Below is a small trained network, with its code and all its weights. Each question gives an input and a class and asks what happens when units are switched off, that is, made to give their printed mean instead of their output.

import numpy as np


def w(rows, s, z=0):
    codes = np.array(rows[::2]) - 128.0
    scale = np.full(codes.shape[1], s)
    scale[-1] = z or s
    return codes * scale


def f(y):
    return y / 2 * (1 + np.tanh(0.7978845608 * (y + 0.044715 * y**3)))


def log_softmax(a):
    a = a - a.max(-1, keepdims=True)
    return a - np.log(np.exp(a).sum(-1, keepdims=True))


def net(x, mask):
    res = np.array(x, float).reshape(1, 3) / 4 @ E
    y = f(res @ A[0][:, :-1].T + A[0][:, -1])
    res = res + np.where(mask, y, B[0][:, -1]) @ B[0][:, :-1]
    return log_softmax(res[-1] @ U[:, :-1].T + U[:, -1])


A, B = {}, {}
E = w([
[155,191,126,132,154,139,86,108,92,117,128,6],'x0',
[128,66,215,106,221,159,93,237,181,171,129,124],'x1',
[136,126,135,129,186,166,75,54,80,90,190,212],'x2',
],0.012)
A[0] = w([
[149,152,124,126,113,135,122,61,112,127,141,44,63],'neuron 0',
[137,134,119,127,129,134,97,36,95,109,162,174,158],'neuron 1',
[135,111,125,126,41,124,180,115,141,134,129,212,47],'neuron 2',
[130,125,113,127,8,111,171,145,131,125,118,84,90],'neuron 3',
[136,140,110,128,96,125,132,109,114,126,135,134,4],'neuron 4',
[120,151,95,132,28,116,157,33,116,119,119,135,65],'neuron 5',
],0.016,0.0037)
B[0] = w([
[68,136,104,101,138,116,57,131,101,97,114,132,202],'neuron 0',
[118,150,127,72,106,127,170,82,164,169,66,106,220],'neuron 1',
[76,158,103,97,146,120,45,123,90,95,112,92,208],'neuron 2',
[123,147,136,81,123,141,163,48,158,162,82,129,220],'neuron 3',
[137,54,207,252,169,144,123,94,154,103,170,128,156],'neuron 4',
[171,97,147,117,139,136,139,214,127,135,178,146,252],'neuron 5',
],0.021,0.023)
U = w([
[201,34,254,68,162,173,127,207,171,161,216,104,129],'0',
[57,178,74,111,131,103,34,101,75,89,114,95,113],'1',
[140,185,151,104,102,152,226,20,205,213,68,112,106],'2',
[165,225,18,87,47,107,193,132,98,171,129,143,250],'3',
[163,157,95,224,77,126,194,113,86,146,171,147,102],'4',
[199,140,115,183,116,108,180,116,155,96,179,143,104],'5',
[140,142,118,234,73,123,194,90,83,146,173,130,102],'6',
],0.0074,0.017)

Each question gives the input, the list of numbers given to net, and the class t.
The units are the neurons (one row each of A and B). Each row of codes is followed by its name. A weight is (code - 128) times the scale printed after its matrix; where a second scale follows, it is the last column's (A, B and U).
mask holds one flag per neuron, in row order. A switched-off neuron (its flag False) gives its mean, the last column of its row in B, instead of its output. The means were averaged over made-up inputs and are rounded, as every weight is.
A unit's drop is (log p(t) with every unit on - log p(t) with that unit switched off) / (log p(t) with every unit on - log p(t) with every unit switched off).
most important unit: the unit with the biggest drop
k most important neurons: the k neurons with the biggest drops, biggest first
drop of u: that unit's drop, to one decimal
input [5,5,6], class 2: most important unit => neuron 5
input [3,-6,-5], class 0: 2 most important neurons => (neuron 5; neuron 1)
input [-8,5,2], class 1: 2 most important neurons => (neuron 5; neuron 2)
input [-4,-7,-8], class 2: 2 most important neurons => (neuron 3; neuron 0)
input [6,4,-2], class 1: 3 most important neurons => (neuron 5; neuron 3; neuron 1)
input [0,-4,4], class 0: 3 most important neurons => (neuron 3; neuron 5; neuron 4)
input [-4,-2,1], class 1: 2 most important neurons => (neuron 2; neuron 3)
input [-2,2,5], class 2: 2 most important neurons => (neuron 5; neuron 2)
input [4,-2,7], class 2: 2 most important neurons => (neuron 1; neuron 2)
input [-6,3,5], class 1: 2 most important neurons => (neuron 3; neuron 5)
input [-2,-8,-8], class 0: 3 most important neurons => (neuron 5; neuron 1; neuron 4)
input [-5,-1,8], class 2: 2 most important neurons => (neuron 1; neuron 0)
input [-2,3,0], class 3: 3 most important neurons => (neuron 5; neuron 4; neuron 2)
input [-2,6,-7], class 2: most important unit => neuron 5
input [-6,-4,-6], class 1: drop of neuron 2 => 5.4
input [-2,-1,4], class 2: drop of neuron 5 => 0.5
input [8,7,3], class 1: drop of neuron 4 => 0.5
